Below are the code and all the weights of a small trained network. Each question names an input and a class and asks about switching units off, where a switched-off unit gives its printed mean instead of its output.

import numpy as np


def w(rows, s, z=0):
    codes = np.array(rows[::2]) - 128.0
    scale = np.full(codes.shape[1], s)
    scale[-1] = z or s
    return codes * scale


def f(y):
    return y / 2 * (1 + np.tanh(0.7978845608 * (y + 0.044715 * y**3)))


def log_softmax(a):
    a = a - a.max(-1, keepdims=True)
    return a - np.log(np.exp(a).sum(-1, keepdims=True))


def net(x, mask):
    res = np.array(x, float).reshape(1, 6) / 4 @ E
    y = f(res @ A[0][:, :-1].T + A[0][:, -1])
    res = res + np.where(mask, y, B[0][:, -1]) @ B[0][:, :-1]
    return log_softmax(res[-1] @ U[:, :-1].T + U[:, -1])


A, B = {}, {}
E = w([
[126,4,74,150],'x0',
[128,128,130,127],'x1',
[1,135,122,127],'x2',
[129,130,130,128],'x3',
[121,76,229,65],'x4',
[123,125,190,234],'x5',
],0.0091)
A[0] = w([
[127,127,152,171,74],'n0',
[148,82,109,137,94],'n1',
[250,113,131,151,2],'n2',
[133,127,151,172,70],'n3',
[136,140,100,83,88],'n4',
[77,128,123,135,70],'n5',
[152,124,151,173,86],'n6',
[128,180,146,120,51],'n7',
[160,187,153,112,77],'n8',
[130,145,94,147,108],'n9',
[128,170,141,122,62],'n10',
[129,145,101,150,72],'n11',
[125,126,141,162,70],'n12',
[149,137,119,134,64],'n13',
[103,74,163,103,120],'n14',
[135,82,108,134,68],'n15',
[122,103,169,102,16],'n16',
[128,117,168,109,53],'n17',
[130,167,155,123,142],'n18',
[129,130,162,178,79],'n19',
[120,145,57,152,83],'n20',
[144,102,161,112,99],'n21',
[132,135,91,152,109],'n22',
[121,136,101,89,83],'n23',
[133,153,91,152,74],'n24',
[105,70,115,146,90],'n25',
[126,152,85,146,102],'n26',
[153,79,106,135,107],'n27',
[125,112,157,111,48],'n28',
[134,132,111,91,60],'n29',
[127,87,116,139,33],'n30',
[90,137,158,195,130],'n31',
[114,143,90,85,84],'n32',
[9,122,124,139,12],'n33',
[153,132,125,129,52],'n34',
[131,138,100,85,91],'n35',
[116,111,174,67,90],'n36',
],0.018,0.011)
B[0] = w([
[126,54,111,102,157],'n0',
[46,151,113,138,175],'n1',
[128,201,164,10,243],'n2',
[136,68,116,104,156],'n3',
[123,43,119,113,173],'n4',
[129,156,139,80,151],'n5',
[155,85,100,87,177],'n6',
[22,134,111,170,170],'n7',
[11,138,108,146,222],'n8',
[142,112,208,153,164],'n9',
[48,129,125,147,153],'n10',
[132,118,219,156,136],'n11',
[120,68,136,91,132],'n12',
[106,108,219,83,117],'n13',
[173,143,146,194,233],'n14',
[1,129,117,157,156],'n15',
[143,106,250,170,144],'n16',
[145,139,161,163,146],'n17',
[38,116,71,188,232],'n18',
[131,41,96,106,184],'n19',
[169,133,211,185,200],'n20',
[141,156,165,150,170],'n21',
[139,142,198,149,167],'n22',
[147,65,103,106,158],'n23',
[131,112,196,155,159],'n24',
[58,165,87,154,187],'n25',
[152,104,215,164,177],'n26',
[29,160,110,150,194],'n27',
[134,129,178,141,129],'n28',
[127,60,154,81,135],'n29',
[10,99,138,126,131],'n30',
[174,47,76,95,254],'n31',
[153,57,95,112,177],'n32',
[145,232,171,6,223],'n33',
[122,127,183,74,113],'n34',
[134,19,119,106,170],'n35',
[181,120,178,207,232],'n36',
],0.0095,0.0063)
U = w([
[34,136,100,135,103],'0',
[144,126,176,163,99],'1',
[119,178,128,9,103],'2',
[127,46,84,81,86],'3',
[124,141,91,130,253],'4',
],0.014,0.017)

Each question gives the input, the list of numbers given to net, and the class t.
The units are the neurons (one row each of A and B). Each row of codes is followed by its name. A weight is (code - 128) times the scale printed after its matrix; where a second scale follows, it is the last column's (A, B and U).
mask holds one flag per neuron, in row order. A switched-off neuron (its flag False) gives its mean, the last column of its row in B, instead of its output. The means were averaged over made-up inputs and are rounded, as every weight is.
A unit's drop is (log p(t) with every unit on - log p(t) with that unit switched off) / (log p(t) with every unit on - log p(t) with every unit switched off).
The circuit of an input: a set's keep is (log p(t) with only the set's units on - log p(t) with every unit switched off) / (log p(t) with every unit on - log p(t) with every unit switched off). Starting from the 12 units with the biggest drops (on a tie, the unit counted first), units are removed one at a time, each time the one whose removal leaves the highest keep (on an exact tie, the one counted first), for as long as the keep stays at least 0.8.
units of the circuit, in order: the units of the circuit, biggest drop first
most important unit: the unit with the biggest drop
top k neurons: the k neurons with the biggest drops, biggest first
drop when u is switched off: that unit's drop, to one decimal
input [-7,-4,8,8,-8,-8], class 1: most important unit : n20
input [3,5,2,-5,6,3], class 1: units of the circuit, in order : n14; n36
input [7,-4,5,-1,7,-7], class 0: top 2 neurons : n25; n15
input [6,7,6,-4,4,8], class 3: top 2 neurons : n31; n19
input [-6,1,4,0,-7,0], class 1: units of the circuit, in order : n20; n26
input [1,3,7,-7,8,7], class 1: top 4 neurons : n14; n36; n16; n2
input [3,8,5,-4,4,-2], class 2: top 2 neurons : n33; n18
input [3,6,2,-6,-6,-7], class 3: units of the circuit, in order : n32; n35
input [2,-7,3,-3,3,6], class 3: units of the circuit, in order : n31; n19
input [7,-2,-7,6,-3,5], class 0: top 2 neurons : n27; n15
input [-2,-2,-5,-5,2,5], class 2: units of the circuit, in order : n2; n36
input [0,8,4,3,3,-5], class 3: top 4 neurons : n2; n32; n35; n23
input [6,-1,-1,5,5,-5], class 0: units of the circuit, in order : n27; n15
input [3,-3,-8,8,6,6], class 2: units of the circuit, in order : n2
input [-7,-4,-3,-3,-6,-7], class 0: top 2 neurons : n8; n7
input [-6,4,7,-5,0,8], class 3: top 3 neurons : n31; n19; n2
input [6,-6,0,-3,6,6], class 0: top 2 neurons : n25; n27
input [1,4,-8,5,1,7], class 2: drop when n2 is switched off : 1.0
input [1,5,4,-8,8,4], class 1: drop when n2 is switched off : 0.0
input [-2,-4,0,-2,6,1], class 1: drop when n36 is switched off : 0.1
input [-4,-6,7,6,-1,2], class 2: drop when n33 is switched off : 0.5
input [-5,8,6,0,6,-4], class 1: units of the circuit, in order : n36
